(136): [110  84 169 135]
(76): [108  86 169 133]
(41): [147 178 103 119]
(59): [148 175 105 121]
(98): [148 178 102 120]
(83): [149 176 103 121]
(130): [149 176 100 121]
step +1: [148 175] | [149 176]
step +1: [108] | [109]
step -1: [148 178 102] | [147 177 101]

(76): [115 116 121 143 119 162 162 129 140 163 152 135 130 127 123 128 130 140
 120 174 133 130 138 107 104 130 124  90 123 130 124 124 105 103 119 141
 144 136 144 117 147  99 138 129 114 126 115 167 101 129 146 136 131 137
 100 137 152 132]
(136): [138 134 124 102 134  88  99 119 126 101 117 143 141 144 158 169 131 119
 124 124 118 133 142 134 150 100 112 176 113 111 150 128 103 148 135 107
 121 123 116 127 118 129 139 123 114 115 150 126 136 114 129 129 130 134
 137 122 110 105]
(70): [117 125 142  97 144 103 125 155  95 106 120 110 126 162 137 133 144  98
 119 124 133 125 118 140 149 113 104 173 143 102 119 136 121 137 150 141
 111 111 120 122  98 152 149 125 124 136 142 109 126 126 114 125 132 140
 139 151 111 125]
(130): [115 116 121 143 119 162 162 129 140 163 152 135 130 127 123 128 130 140
 120 174 133 130 138 107 104 130 124  90 123 130 123 124 105 103 119 141
 144 136 144 135 147  99 138 129 114 126 115 167 101 129 146 136 131 137
 100 137 133 132]
(35): [147 137 115 115 122  95  92 104 138 104 115 151 143 125 157 170 121 131
 131 112 112 133 148 135 141 108 129 160 104 125 161 121 114 152 127  98
 127 128 116 129 126 122 122 123 127 108 145 124 144 115 130 126 123 125
 138 103 116 101]
(83): [157 146 110 154 130 115  97 101 138 109 110 137 133 104 127 118 106 144
 138  92 114 132 130 131 134 149 153 116 118 160 147 117 150 142 115 100
 131 144 119 122 144 118  94 133 141 119 127 118 151 125 128 134 122 100
 149  91 142 135]
(41): [100 111 137 107 114 147 153 158  90 130 128 110 116 139 119 120 144 102
 124 117 143 117 115 144 119 123 125 132 145 114 107 130 150 129 149 166
 128 106 135 132  95 158 132 125 156 127 112 106 122 134 111 102 112 144
 128 147 118 128]
(71): [137 133 127 101 136  87 101 122 125 101 118 140 139 147 157 166 133 117
 124 125 118 133 140 134 151 101 111 179 116 109 149 129 103 147 114 110
 120 120 116 126 116 129 142 125 114 119 151 124 135 115 128 130 132 110
 122 131 109 106]
(98): [137 133 127 101 136  87 101 122 125 101 118 140 139 147 157 166 133 117
 124 125 118 133 140 134 151 101 111 179 116 109 149 129 103 147 137 110
 120 120 116 126 116 129 142 125 114 119 151 124 135 115 128 130 132 135
 136 126 109 106]
present: [103 105] | no
present: [119 114 125] | no

(130): [125 136 119 140 132 134 109 115 118 141 112 120 151 145  97 146  98  93
 164 133 131 140 160]
(98): [125 136 119 140 132 134 109 115 118 141 112 120 151 145  97 146  98  93
 164  90 131 140 160]
(76): [125 136 119 140 132 134 109 115 118 141 112 120 134 131 114 122 107 111
 145 113 132 135 131]
step +1: [141 112] | [142 113]
present: [151 120 112] | no
step +1: [132 135] | [133 136]
step +1: [97] | [98]

(186): [141 121 134  98 134 142 138 110 115 130 121 162 123 125 109 137 150 127
 127 114 118 134 144 133 123 138 135 116 146 121 133 127 138]
(59): [119 136 121 131 122 122 124 112 119 118 133 134 157 127 106 136 118 134
 135 118 139 118 137 125 132 142 127 126 123 135 129 146 131]
(98): [146 131 114 137 128 124 118 141 122 121 132 130 149 125 135 125 155 134
 134 139 138 123 135 125 132 147 128 123 118 134 133 152 119]
(130): [143 128 133 103 133 138 137 108 118 133 124 166 120 130 101 139 155 123
 130 121 119 128 135 141 128 140 125 117 154 118 133 124 135]
(136): [123 131 114 137 128 124 118 141 122 121 132 130 149 125 135 125 133 134
 134 139 138 121 135 125 132 147 128 123 118 134 133 152 119]
(41): [145 132 131 101 130 136 139 105 121 133 123 167 121 127 100 138 155 121
 130 121 117 129 139 143 128 142 128 117 152 120 131 126 134]
(71): [143 128 130  97 129 136 138 107 119 135 123 163 121 128 105 138 156 121
 130 122 117 131 139 142 130 120 125 117 154 120 134 126 134]
(83): [118 137 122 134 124 124 119 138 117 117 129 134 157 125 137 133 134 131
 135 138 136 118 138 123 132 140 126 124 119 132 129 148 114]
(35): [143 128 131  99 133 136 137 112 117 134 123 166 123 128 102 137 151 119
 131 124 117 128 136 143 130 141 125 117 153 121 135 125 136]
(76): [143 128 133 103 133 138 137 108 118 133 124 166 120 130 101 139 155 123
 130 121 119 128 134 141 128 140 125 117 154 118 133 124 135]
(70): [142 124 135 101 129 146 132 120 123 131 120 155 126 119 107 138 153 131
 128 120 126 124 145 139 123 137 125 115 151 116 128 129 137]
(40): [119 136 121 131 122 122 124 141 119 118 133 134 157 127 135 136 139 134
 135 138 139 120 137 125 132 142 127 126 123 135 129 146 113]
find: [118 137 122 134 124 124 119 138 117 117 129 134 157 125 137 133 134 131
 135 138 136 118 138 123 132 140 126 124 119 132 129 148 114] | (83)
find: [141 121 134  98 134 142 138 110 115 130 121 162 123 125 109 137 150 127
 127 114 118 134 144 133 123 138 135 116 146 121 133 127 138] | (186)
find: [145 132 131 101 130 136 139 105 121 133 123 167 121 127 100 138 155 121
 130 121 117 129 139 143 128 142 128 117 152 120 131 126 134] | (41)
present: [118 119 141 124] | no

(40): [125 138 113 128 115 127 138 130 137 142 131 146 105 106 124 127 127 139
 144 129 111 140 115 120 125 144 132 130 130 116 125 114 124 142 136 132
 130 139 121 122 135 133 130 134 135 133 108 116 133 133 121 129 130 126
 122 146]
(136): [113 109 140 134 128 125 128 115 138 123 147 137 121 144 132 128 135 103
 118 127 142 130 121 138  98 145 169 124 149 124 132 124 119 109 113 125
 116 140 141 138 129 138 122 132 141 120 145 140 121 121 121  92 127  93
 138 131]
(71): [133 138 120 126 125 129 129 133 125 121 119 126 129 117 126 128 121 142
 134 130 119 129 130 122 142 123 108 129 120 128 126 129 131 138 136 129
 134 124 121 122 128 125 132 127 122 130 116 121 133 131 130 145 129 142
 122 126]
(76): [127 103 155 127 146 129 114 117 117 109 134 108 158 167 135 132 133  99
 103 126 162 112 143 143 117 115 143 125 135 141 136 144 130  98 111 122
 119 117 145 141 120 124 122 122 125 117 166 151 116 117 135 106 126 115
 141 106]
(41): [115 124 123 134 118 125 137 123 142 136 144 151 103 120 129 128 134 122
 135 127 120 140 113 128 107 153 159 126 143 115 128 111 118 129 126 128
 122 146 129 128 138 137 124 137 142 129 121 126 127 128 116 107 128 106
 130 147]
(59): [122 134 114 132 115 127 138 129 138 141 132 147 104 108 124 126 128 138
 141 129 110 141 116 121 122 146 135 128 130 115 125 115 122 142 135 132
 129 140 121 122 134 135 129 134 137 133 108 117 133 133 120 128 129 122
 124 146]
(130): [114 110 140 135 128 125 131 116 137 124 149 140 120 145 132 129 137 103
 119 126 139 131 121 137  98 145 169 124 149 123 132 121 119 111 114 127
 117 141 141 137 129 139 121 133 141 122 143 140 121 122 121  90 128  95
 138 137]
(83): [120 135 116 132 114 126 137 128 140 141 135 149 103 109 126 128 130 135
 143 129 111 141 114 122 119 148 141 128 135 113 125 112 121 139 134 133
 128 143 125 123 134 137 128 135 140 133 111 118 132 133 119 123 128 118
 125 148]
(186): [121 103 152 126 141 126 119 115 124 112 141 117 148 162 135 130 135  96
 104 125 157 117 136 143 109 126 157 124 141 138 134 136 126  99 108 125
 117 125 144 141 123 130 121 125 131 117 163 150 116 116 130  98 126 105
 141 116]
(98): [131 128 131 126 132 129 125 126 124 123 123 120 137 132 126 128 126 130
 125 127 131 124 132 128 135 120 118 128 124 135 129 135 131 126 127 128
 130 121 126 128 126 124 129 126 122 128 131 129 128 127 131 135 127 136
 127 123]
(35): [120 132 116 133 115 126 137 129 140 139 137 150 101 111 126 125 130 132
 140 129 112 141 112 123 114 149 144 126 136 115 126 112 120 140 132 131
 127 143 125 125 134 137 128 135 139 133 111 119 132 131 118 119 126 114
 126 148]
step -1: [129 134] | [128 133]
present: [109 126 128] | yes
find: [131 128 131 126 132 129 125 126 124 123 123 120 137 132 126 128 126 130
 125 127 131 124 132 128 135 120 118 128 124 135 129 135 131 126 127 128
 130 121 126 128 126 124 129 126 122 128 131 129 128 127 131 135 127 136
 127 123] | (98)
find: [120 135 116 132 114 126 137 128 140 141 135 149 103 109 126 128 130 135
 143 129 111 141 114 122 119 148 141 128 135 113 125 112 121 139 134 133
 128 143 125 123 134 137 128 135 140 133 111 118 132 133 119 123 128 118
 125 148] | (83)
present: [121 122 135 133 130] | yes

(59): [136 121 136 143]
(71): [131 120 121 140]
(83): [131 117 119 143]
(130): [157 104 157 157]
step +1: [121 136] | [122 137]
step -1: [121 136] | [120 135]
dup (130):  | [157]
present: [131 117 119] | yes
step +1: [120 121] | [121 122]

(186): [128 137 127 107 146 143 136 127 129 138 108 137 172 120 141 126 135 116
 121 162 105 127 127 136 152 135 167  89 113 108 113 125]
(41): [124 126 130 132 126 150 130 127 131 128 131 131 129 129 138 139 129 135
 118 135 129 129 142 106 129 127 129  89 120 137 129 125]
(40): [128 137 115 107 146 143 136 107 129 138 108 137 172 120 141 126 135 116
 121 162 105 119 124 140 129 127 128  89 122 130 122 123]
present: [120 141] | yes
find: [128 137 127 107 146 143 136 127 129 138 108 137 172 120 141 126 135 116
 121 162 105 127 127 136 152 135 167  89 113 108 113 125] | (186)
step -1: [136 152 135] | [135 151 134]
present: [129 127] | yes
step -1: [127] | [126]
present: [143 135 127 129] | no
present: [142 129 129 135] | no

(71): [125 126 143 140 120 125 139 131 134 123 156 125 132 127 135 140]
(40): [123 121 125 119 123 128 138 130 128 135 144 137 122 130 126 124]
(186): [123 117 133 128 127 123 118 124 131 121  77 136 132 127 117 133]
(136): [130 111 139 130 129 129  99 124 119 121 132 136 121 126 146 134]
(41): [127 116 126 139 130 131 112 126 112 142 149 134 134 130 130 132]
(70): [129 133 134 150 134 130 154 120 128 115 157 127 121 121 119 136]
(130): [130 111 139 130 131 129  99 124 119 121 132 136 121 126 146 134]
(35): [123 117 133 128 127 123 118 124 131 121  77 109 123 129 110 125]
(59): [128 117 135 137 137 129 134 125 134 130 130 133 127 132 125 132]
step +1: [139] | [140]
step +1: [121] | [122]

